What each symbol does to the points:
j995: pu>j657, fe>j938, lu>j131, le>j936
j228: pu>j455, fe>j799, lu>j734, le>j781
j216: pu>j288, fe>j493, lu>j399, le>j832
j944: pu>j215, fe>j364, lu>j353, le>j715
j553: pu>j113, fe>j549, lu>j540, le>j205
j819: pu>j995, fe>j187, lu>j986, le>j131
j58: pu>j825, fe>j577, lu>j527, le>j868
j242: pu>j228, fe>j593, lu>j989, le>j734
j399: pu>j832, fe>j216, lu>j587, le>j418
j541: pu>j152, fe>j914, lu>j583, le>j514
j131: pu>j936, fe>j995, lu>j667, le>j910
j214: pu>j493, fe>j587, lu>j113, le>j216
j18: pu>j115, fe>j564, lu>j334, le>j36
j973: pu>j382, fe>j977, lu>j585, le>j309
j247: pu>j187, fe>j812, lu>j159, le>j819
j812: pu>j667, fe>j986, lu>j247, le>j187
j756: pu>j207, fe>j338, lu>j167, le>j257
j288: pu>j828, fe>j527, lu>j832, le>j577
j188: pu>j16, fe>j989, lu>j144, le>j593
j828: pu>j322, fe>j868, lu>j577, le>j44
j585: pu>j309, fe>j973, lu>j895, le>j78
j938: pu>j167, fe>j910, lu>j995, le>j657
j799: pu>j540, fe>j240, lu>j228, le>j455
j475: pu>j587, fe>j205, lu>j549, le>j214
j309: pu>j944, fe>j382, lu>j78, le>j353
j590: pu>j242, fe>j144, lu>j152, le>j989
j61: pu>j986, fe>j159, lu>j856, le>j812
j594: pu>j303, fe>j902, lu>j207, le>j13
j936: pu>j338, fe>j657, lu>j910, le>j756
j353: pu>j715, fe>j944, lu>j693, le>j73
j144: pu>j593, fe>j188, lu>j590, le>j242
j715: pu>j159, fe>j215, lu>j73, le>j61
j484: pu>j977, fe>j895, lu>j465, le>j973
j16: pu>j240, fe>j734, lu>j593, le>j799
j657: pu>j74, fe>j167, lu>j936, le>j338
j135: pu>j465, fe>j724, lu>j761, le>j232
j564: pu>j761, fe>j32, lu>j18, le>j115
j826: pu>j895, fe>j232, lu>j724, le>j484
j902: pu>j583, fe>j721, lu>j594, le>j303
j465: pu>j973, fe>j484, lu>j232, le>j585
j113: pu>j216, fe>j214, lu>j205, le>j399
j32: pu>j135, fe>j36, lu>j564, le>j761
j724: pu>j484, fe>j826, lu>j135, le>j465
j167: pu>j257, fe>j756, lu>j657, le>j74
j36: pu>j724, fe>j115, lu>j32, le>j135
j986: pu>j131, fe>j819, lu>j812, le>j667
j44: pu>j18, fe>j322, lu>j825, le>j334
j159: pu>j819, fe>j247, lu>j61, le>j986
j914: pu>j590, fe>j86, lu>j541, le>j152
j549: pu>j214, fe>j475, lu>j553, le>j113
j232: pu>j585, fe>j465, lu>j826, le>j895
j215: pu>j247, fe>j856, lu>j715, le>j159
j514: pu>j188, fe>j152, lu>j86, le>j144
j856: pu>j812, fe>j61, lu>j215, le>j247
j74: pu>j902, fe>j257, lu>j338, le>j594
j895: pu>j78, fe>j585, lu>j484, le>j977
j78: pu>j353, fe>j309, lu>j977, le>j693
j322: pu>j564, fe>j379, lu>j44, le>j18
j825: pu>j334, fe>j44, lu>j868, le>j379
j338: pu>j594, fe>j74, lu>j756, le>j207
j257: pu>j721, fe>j207, lu>j74, le>j902
j187: pu>j938, fe>j667, lu>j819, le>j995
j693: pu>j73, fe>j353, lu>j382, le>j364
j455: pu>j475, fe>j540, lu>j781, le>j549
j527: pu>j868, fe>j58, lu>j288, le>j828
j207: pu>j13, fe>j594, lu>j257, le>j721
j115: pu>j826, fe>j761, lu>j36, le>j724
j13: pu>j914, fe>j303, lu>j721, le>j541
j587: pu>j418, fe>j399, lu>j214, le>j493
j977: pu>j693, fe>j78, lu>j973, le>j382
j493: pu>j527, fe>j418, lu>j216, le>j288
j781: pu>j549, fe>j455, lu>j240, le>j553
j583: pu>j514, fe>j541, lu>j303, le>j86
j382: pu>j364, fe>j693, lu>j309, le>j944
j667: pu>j910, fe>j131, lu>j187, le>j938
j334: pu>j36, fe>j18, lu>j379, le>j32
j73: pu>j61, fe>j715, lu>j364, le>j856
j240: pu>j553, fe>j781, lu>j799, le>j540
j303: pu>j86, fe>j583, lu>j13, le>j914
j577: pu>j44, fe>j828, lu>j58, le>j825
j364: pu>j856, fe>j73, lu>j944, le>j215
j540: pu>j205, fe>j553, lu>j455, le>j475
j593: pu>j799, fe>j16, lu>j242, le>j228
j721: pu>j541, fe>j13, lu>j902, le>j583
j205: pu>j399, fe>j113, lu>j475, le>j587
j832: pu>j577, fe>j288, lu>j418, le>j58
j152: pu>j989, fe>j590, lu>j514, le>j188
j989: pu>j734, fe>j242, lu>j188, le>j16
j418: pu>j58, fe>j832, lu>j493, le>j527
j379: pu>j32, fe>j334, lu>j322, le>j564
j86: pu>j144, fe>j514, lu>j914, le>j590
j761: pu>j232, fe>j135, lu>j115, le>j826
j910: pu>j756, fe>j936, lu>j938, le>j167
j868: pu>j379, fe>j825, lu>j828, le>j322
j734: pu>j781, fe>j228, lu>j16, le>j240

In the rows, 69 stands for zero.

The rows follow the links: the fewer symbols apart two points are, the more alike their rows tend to be.

Each row is also shifted at random along 8 hidden directions that mean nothing.

Some points, each with a row of numbers:
j914 -> [  60,   82,   69,   74,   93,   68,   92,   59,   64,   75,   85,   62,   79,   78,   75,   66,   70,   63,   89,   60,   65,   57,   58,   54,   81,   67,   82,   73]
j799 -> [  76,   84,   68,   62,   66,   69,  104,   72,   25,   68,   89,   76,   63,   57,   86,   70,   90,   67,   81,   63,   66,   71,   56,   61,   73,   71,   63,   62]
j585 -> [  53,  103,   51,   85,   82,   70,   57,   70,   65,   67,   81,   55,   84,   71,   56,   89,   70,   81,   70,   70,   85,   44,   61,   54,   71,   74,   68,   59]
j322 -> [  84,   73,   69,   82,   60,   69,   93,   75,   90,   72,   67,  108,   71,   71,   83,   70,   64,   66,   73,   78,   52,   95,   61,   78,   50,   82,   79,   64]
j577 -> [  68,   84,   49,   76,   60,   54,   56,   74,   69,   69,   72,   83,   59,   61,   67,   78,   75,   76,   57,   73,   53,   74,   52,   67,   52,   69,   64,   75]
j825 -> [  81,   69,   56,   80,   53,   59,   58,   74,   87,   67,   56,   90,   61,   73,   68,   70,   71,   86,   66,   98,   53,   81,   71,   93,   54,   75,   76,   65]
j868 -> [  51,   70,   57,   73,   70,   60,   66,   79,   70,   66,   67,   72,   64,   76,   59,   66,   65,   65,   47,   58,   72,   62,   77,   65,   54,   71,   70,   75]
j734 -> [  71,   85,   69,   84,   46,   60,   63,   64,   65,   73,   86,  107,   58,   53,   91,   75,   63,   77,   69,   75,   50,   99,   45,   75,   46,   56,   58,   63]
j553 -> [  71,   66,   75,   57,   65,   59,   59,   59,   67,   66,   58,   61,   64,   88,   66,   52,   65,   74,   71,   94,   76,   62,   77,   68,   78,   61,   77,   66]
j36 -> [  52,   59,   58,   69,   56,   54,   23,   68,   92,   63,   51,   68,   77,   78,   54,   72,   53,  104,   46,   98,   57,   78,   80,  108,   37,   57,   66,   71]
j583 -> [  78,   83,   84,   70,   94,   57,   78,   57,   72,   73,   78,   77,   76,   72,   95,   66,   57,   66,   87,   71,   70,   64,   58,   60,   71,   70,   58,   68]
j364 -> [  51,   76,   60,   78,   64,   87,   89,   68,   71,   75,   83,   69,   69,   72,   54,   78,   65,   74,   58,   60,   71,   61,   49,   39,   66,   73,   80,   69]
j832 -> [  79,   74,   58,   50,   85,   59,   68,   76,   49,   63,   54,   38,   66,   78,   54,   64,   96,   59,   85,   76,   83,   40,   86,   64,  102,   81,   79,   71]
j657 -> [  65,   59,   80,   71,   78,   73,   58,   74,   69,   72,   39,   64,   71,   62,   95,   37,   63,   80,   71,   90,   34,   70,   35,   62,   58,   74,   65,   85]
j58 -> [  63,   79,   57,   70,   84,   66,   79,   87,   59,   61,   61,   72,   73,   72,   67,   58,   75,   60,   83,   69,   84,   56,   92,   81,   80,   91,   72,   67]
j86 -> [  82,   71,   75,   70,   80,   59,   65,   62,   67,   64,   76,   73,   71,   68,   78,   71,   67,   68,   95,   71,   90,   63,  100,   99,   87,   70,   59,   57]
j73 -> [  47,   67,   47,   76,   51,   91,   82,   73,   66,   69,   79,   71,   69,   63,   49,   76,   69,  100,   67,   78,   60,   69,   61,   80,   63,   76,   78,   68]
j167 -> [  90,   67,   91,   81,   75,   65,   51,   59,   95,   76,   50,   74,   59,   73,   92,   52,   53,   60,   62,   81,   54,   69,   41,   40,   63,   65,   64,   75]
j188 -> [  81,   48,   69,   74,   48,   67,   57,   61,   78,   72,   63,   62,   51,   76,   57,   69,   91,   65,   81,   77,   62,   77,   86,   90,   89,   52,   95,   63]
j288 -> [  67,   80,   43,   66,   66,   74,   95,   81,   52,   69,   78,   73,   65,   58,   59,   75,   98,   64,   84,   62,   52,   75,   62,   73,   79,   80,   80,   74]
j215 -> [  61,   52,   57,   73,   45,   94,   73,   73,   84,   69,   62,   84,   72,   62,   56,   66,   61,  101,   77,   95,   52,   87,   66,  100,   62,   78,   80,   69]
j16 -> [  68,   78,   74,   81,   63,   58,   54,   64,   66,   67,   76,   81,   61,   71,   76,   64,   61,   66,   70,   72,   85,   68,   80,   74,   70,   58,   66,   59]
j216 -> [  82,   97,   51,   60,   77,   62,   75,   71,   56,   62,   81,   76,   73,   64,   63,   77,   77,   68,   96,   76,   82,   64,   82,   84,   89,   81,   60,   62]
j32 -> [  78,   76,   71,   49,   91,   55,   78,   79,   43,   59,   66,   58,   86,   69,   78,   74,   73,   73,   67,   68,   86,   54,   82,   75,   63,   84,   52,   64]
j693 -> [ 110,   67,   90,   64,   57,   65,   63,   61,   74,   74,   61,   66,   52,   66,   78,   90,   82,   53,   61,   73,   85,   62,   59,   36,   81,   74,   65,   52]
j240 -> [  75,   71,   68,   63,   64,   56,   57,   59,   50,   64,   72,   46,   53,   85,   56,   64,   78,   73,   61,   78,   93,   42,   87,   60,   86,   55,   73,   60]
j989 -> [  41,   75,   69,   85,   76,   71,   71,   75,   64,   65,   77,   84,   78,   69,   76,   53,   57,   65,   85,   63,   80,   72,   86,   87,   69,   67,   73,   65]
j465 -> [  62,   81,   65,   69,   84,   78,   84,   81,   59,   65,   69,   63,   92,   64,   71,   78,   80,   66,   85,   66,   76,   65,   72,   75,   75,   86,   72,   60]

In each set, the symbols that take the first to the second take the third to the fourth, perhaps in another order. Give the fourth.
Answers are names.
A [  92,   58,   55,   78,   37,   69,   81,   69,   89,   79,   64,   85,   43,   70,   58,   83,   97,   59,   61,   73,   32,   95,   51,   65,   63,   65,   96,   72]
B [  96,   73,   66,   67,   61,   56,   76,   78,   64,   66,   69,   87,   56,   60,   77,   80,   80,   59,   64,   64,   73,   75,   79,   76,   63,   79,   59,   62]
C [ 106,   84,   79,   75,   64,   66,   61,   65,   77,   71,   65,   73,   65,   62,   79,   94,   82,   60,   79,   81,   83,   66,   62,   55,   82,   80,   64,   46]
D j78

A [  63,   85,   45,   88,   72,   58,   47,   74,   89,   62,   63,   73,   67,   87,   48,   64,   61,   84,   69,   93,   85,   48,   93,   87,   71,   76,   79,   64]
B [  84,   73,   80,   54,   71,   51,   41,   68,   62,   68,   58,   60,   76,   56,   81,   91,   75,   66,   57,   68,   67,   75,   57,   64,   56,   66,   48,   64]
C [  67,   71,   61,   51,   69,   59,   65,   77,   52,   65,   65,   68,   66,   57,   67,   72,   81,   58,   72,   58,   67,   74,   74,   75,   73,   72,   58,   76]
D j36

A [  68,   52,   82,   48,   66,   60,   72,   64,   40,   70,   55,   39,   55,   83,   71,   52,   90,   62,   59,   74,   65,   54,   60,   43,   80,   57,   84,   75]
B [  53,   74,   58,   70,   74,   69,   71,   80,   75,   63,   73,   82,   71,   68,   57,   65,   62,   47,   74,   50,   86,   73,   97,   82,   75,   77,   67,   70]
C [  91,   86,   68,   61,   79,   56,   70,   65,   67,   68,   76,   62,   79,   74,   67,   92,   74,   68,   65,   67,   79,   61,   67,   58,   65,   71,   63,   61]
D j693

A [  67,   55,   85,   59,   63,   67,   69,   65,   84,   66,   51,   81,   70,   88,   74,   42,   55,   63,   78,   93,   71,   82,   83,   80,   75,   67,   81,   68]
B [  48,   95,   55,  102,   65,   72,   71,   80,  106,   67,   87,  131,   76,   62,   71,   71,   34,   51,   74,   52,   75,  100,   81,   87,   48,   79,   62,   66]
C [  82,   61,   69,   72,   51,   81,   80,   73,   70,   72,   68,   68,   63,   57,   63,   93,   95,   59,   72,   63,   65,   81,   67,   69,   77,   74,   78,   56]
D j856

A [  65,   78,   65,   52,   69,   62,   66,   68,   65,   67,   61,   78,   76,   67,   75,   61,   69,   74,   85,   87,   51,   86,   57,   79,   69,   72,   67,   75]
B [  44,   65,   53,   50,   70,   66,   68,   82,   47,   66,   60,   60,   71,   60,   62,   62,   84,   69,   71,   63,   52,   74,   68,   81,   69,   73,   68,   84]
C [  90,   52,   75,   42,   48,   61,   64,   75,   63,   63,   56,   93,   61,   46,   82,   72,   80,   63,   84,   78,   55,  108,   85,  112,   70,   72,   50,   66]
D j832

A [  47,   66,   85,   63,   85,   64,   46,   82,   73,   62,   43,   69,   97,   65,   86,   61,   52,   68,   69,   75,   74,   75,   74,   82,   54,   79,   58,   68]
B [  37,   42,   85,   71,   62,   76,   45,   75,   87,   70,   37,   57,   72,   77,   65,   56,   59,   65,   48,   73,   71,   69,   70,   60,   60,   69,   80,   72]
C [  71,   52,   82,   66,   66,   59,   62,   54,   85,   74,   66,   72,   59,   71,   82,   66,   59,   73,   62,   72,   51,   78,   62,   74,   58,   54,   62,   75]
D j152

A [  67,   74,   62,   47,   65,   55,   60,   56,   61,   69,   80,   52,   59,   78,   47,   77,   74,   55,   55,   55,   75,   64,   70,   49,   78,   51,   67,   76]
B [  39,   56,   70,   57,   84,   64,   82,   92,   47,   61,   55,   61,   74,   71,   72,   50,   70,   54,   50,   47,   78,   57,   86,   66,   57,   82,   65,   82]
C [  83,   57,   84,   71,   70,   58,   54,   61,   80,   66,   65,   67,   54,   69,   80,   62,   53,   66,   55,   69,   81,   58,   84,   72,   65,   62,   46,   65]
D j152

A [  82,   85,   68,   58,   65,   59,   83,   58,   45,   68,   90,   63,   57,   74,   66,   76,   78,   63,   64,   64,   83,   58,   65,   45,   78,   59,   64,   62]
B [  77,   82,   79,   54,   75,   60,   78,   65,   58,   63,   74,   82,   73,   74,   82,   60,   57,   62,   81,   76,   86,   72,   78,   69,   75,   73,   55,   62]
C [  75,  104,   56,   68,   76,   61,   77,   65,   67,   73,   90,   86,   71,   62,   70,   83,   71,   52,   79,   55,   65,   77,   48,   44,   72,   71,   63,   72]
D j288

A [  47,   45,   67,   59,   67,   85,   84,   87,   62,   64,   53,   59,   87,   62,   63,   68,   86,   69,   76,   66,   56,   85,   84,  100,   66,   80,   82,   69]
B [  46,   93,   62,  100,   77,   75,   48,   73,   95,   63,   72,   83,   87,   76,   60,   74,   41,   78,   75,   81,  103,   56,   90,   81,   68,   82,   66,   49]
C [  82,   93,   74,   80,   85,   56,   63,   61,   69,   69,   77,   86,   78,   66,   93,   71,   63,   73,  102,   83,   71,   70,   63,   79,   76,   71,   63,   60]
D j593

A [ 102,   64,   91,   67,   74,   70,   74,   66,   94,   73,   54,   69,   78,   78,   76,   81,   77,   37,   81,   67,   77,   79,   74,   56,   83,   77,   84,   55]
B [  31,   52,   90,   66,   67,   76,   64,   83,   70,   72,   50,   78,   81,   54,   89,   64,   60,   53,   48,   49,   54,   93,   48,   53,   41,   72,   62,   77]
C [  77,   50,   65,   74,   57,   74,   67,   65,   74,   68,   57,   58,   51,   69,   67,   58,   78,   90,   67,   91,   48,   64,   68,   86,   71,   64,   72,   71]
D j13

A [  53,   69,   43,   68,   65,   63,   68,   79,   56,   61,   65,   60,   72,   73,   54,   68,   78,  103,   58,   89,   56,   60,   74,   95,   52,   74,   73,   73]
B [  49,   65,   58,   59,   75,   69,   59,   72,   56,   68,   63,   27,   77,   75,   44,   82,   92,   69,   54,   58,   70,   50,   66,   55,   74,   62,   82,   73]
C [  70,   64,   87,   77,   70,   53,   46,   56,  101,   72,   67,   97,   71,   67,   93,   65,   39,   70,   76,   78,   60,   92,   70,   90,   53,   58,   55,   68]
D j734

A [  91,   59,   78,   70,   64,   63,   72,   57,   77,   68,   77,   69,   50,   68,   73,   73,   66,   67,   63,   66,   74,   64,   82,   74,   72,   61,   55,   63]
B [  62,   65,   55,   69,   63,   61,   66,   53,   63,   74,   98,   47,   52,   71,   42,   91,   84,   62,   58,   38,   72,   59,   78,   64,   79,   40,   74,   72]
C [  66,   85,   70,   80,   84,   72,   63,   74,   79,   66,   61,   67,   89,   74,   70,   74,   66,   66,   84,   79,   87,   59,   76,   69,   78,   84,   75,   55]
D j353

A [  74,   88,   65,   59,   68,   61,   80,   70,   35,   60,   80,   79,   70,   62,   83,   65,   71,   88,   84,   88,   76,   66,   72,   86,   69,   74,   51,   59]
B [  38,   67,   52,   66,   59,   70,   56,   74,   81,   65,   69,   86,   72,   66,   53,   62,   58,   72,   71,   69,   60,   92,   84,  101,   60,   65,   68,   77]
C [  69,   65,   58,   82,   73,   74,   80,   54,   87,   73,   69,   52,   62,   92,   55,   58,   74,   90,   79,   96,   54,   49,   64,   71,   84,   64,   94,   71]
D j152

